Small tables with named rows and columns. After each table, cells are looked up by row and column.

Zenubug =
         Bemula  Damud  Tiz
Kiga         94     76   47
Memozoz      74     74   60
Viv          48     49   57
Bidid        90     75   50
Lesozu       23     35   67
Finozun      46     43   49
Zatofu       85     74   43
Zonovi       60     57   57
Nukerav      25     28   54

Damud of Viv = 49
Bemula of Kiga = 94
Bemula of Lesozu = 23
Damud of Lesozu = 35
Tiz of Kiga = 47
Tiz of Lesozu = 67
Bemula of Finozun = 46
Tiz of Memozoz = 60
Tiz of Finozun = 49

Depok =
fields: Fenu, Dep
Kat: [41, 90]
Gopevab: [48, 79]
Bivunek: [54, 76]
Led: [80, 9]
Nizadel: [62, 27]
Rul: [62, 83]
Zozoza: [44, 87]
Lidap: [55, 31]
Tef: [29, 86]
Viveku: [61, 26]
Notum: [38, 87]
Rafab: [64, 76]
Banabe: [58, 87]

Rul, Fenu -> 62
Viveku, Fenu -> 61
Led, Fenu -> 80
Rafab, Dep -> 76
Lidap, Dep -> 31
Notum, Dep -> 87
Tef, Fenu -> 29
Nizadel, Fenu -> 62
Notum, Fenu -> 38
Banabe, Dep -> 87
Bivunek, Dep -> 76
Kat, Fenu -> 41
Nizadel, Dep -> 27
Lidap, Fenu -> 55
Rafab, Fenu -> 64
Rul, Dep -> 83
Kat, Dep -> 90

Dib
          Detu    Mol  Mitikol  Lanub  Gigoken  Pilovak  Zozato   Para    Deg
Kazazu   32000  54613    73622  68546    54988    53987   73736  77648  65352
Girave   54461  54520    73675  62706    54142    52032   66123  70682  61101
Gukilar  59305  54747    73648  37367    56072    55649   27160  21405  40536
Bekipu   34343  54517    73094  43574    53958    54879   38011  32127  45416
Mog      61482  54532    73779  43969    54096    55263   38545  37147  46477
Rivosan  30218  54283    73206  64319    54612    53699   68506  72436  61711
Zifi     68924  54327    73712  67193    53835    53029   73509  78274  65334
Duvir    56863  55117    73823  59935    55259    53677   64633  66889  60334
Dadepon  55241  54699    73769  39428    55231    55130   30427  26704  42773
Zab      50473  54641    71964  31267    53271    56508   17366  10127  35822
Fen      43736  54225    73589  60984    54377    56251   64782  64237  58910
Punavi   36095  54505    64591  51027    55375    54957   50812  51111  53164
Zor      46039  54757    73258  55995    54527    53826   61885  61681  57104
Liga     46202  54617    73504  55813    55203    54054   55002  56004  57064

Gigoken of Gukilar is 56072
Para of Fen is 64237
Mol of Zor is 54757
Mol of Dadepon is 54699
Detu of Punavi is 36095
Para of Punavi is 51111
Pilovak of Dadepon is 55130
Detu of Zifi is 68924
Para of Kazazu is 77648
Gigoken of Liga is 55203
Deg of Dadepon is 42773
Lanub of Zor is 55995
Detu of Fen is 43736
Lanub of Liga is 55813
Gigoken of Dadepon is 55231
Gigoken of Girave is 54142
Detu of Gukilar is 59305
Row with the largest Mol: Duvir

Sisef
        Rilomi  Zem  Lef  Lak  Koro  Tipar  Lepopi  Goruv  Kikif  Vame
Genene     3.5  4.6  2.6  3.4   4.6    2.9     5.4    4.0    4.4   3.0
Vig        5.0  5.2  3.6  5.0   5.1    2.6     3.4    3.6    4.4   4.2
Bozi       3.4  7.7  5.4  3.9   6.4    2.6     4.2    4.5    5.2   5.1
Gozi       5.5  3.4  2.8  2.3   4.3    2.7     2.8    5.1    6.6   4.2
Ren        5.6  6.3  3.8  3.3   2.4    2.6     4.1    4.4    3.6   4.5
Zod        4.8  5.3  2.0  4.9   4.7    4.5     4.2    4.1    6.8   4.3
Gadal      4.2  4.9  2.9  4.5   2.0    2.7     5.1    1.9    6.9   3.1
Zizava     7.6  4.1  7.2  4.0   7.9    3.8     8.2    7.4    2.6   4.5
Duvozi     7.3  4.3  1.5  3.5   3.6    5.0     4.5    3.4    5.4   6.9
Bagam      5.2  6.9  3.5  5.1   3.1    4.7     5.3    2.8    4.6   4.4
Bedin      5.8  4.4  5.5  4.6   2.6    2.9     4.6    4.1    6.9   5.5
Mirun      5.5  4.7  5.8  2.7   4.9    4.6     3.5    2.5    5.0   2.6

What is the Kikif of Mirun in Sisef?
5.0
What is the Lef of Duvozi in Sisef?
1.5
What is the Tipar of Genene in Sisef?
2.9
What is the Goruv of Zod in Sisef?
4.1
What is the Lef of Gozi in Sisef?
2.8
What is the Vame of Genene in Sisef?
3.0
What is the Vame of Mirun in Sisef?
2.6
What is the Rilomi of Zod in Sisef?
4.8
What is the Lak of Vig in Sisef?
5.0
What is the Rilomi of Vig in Sisef?
5.0

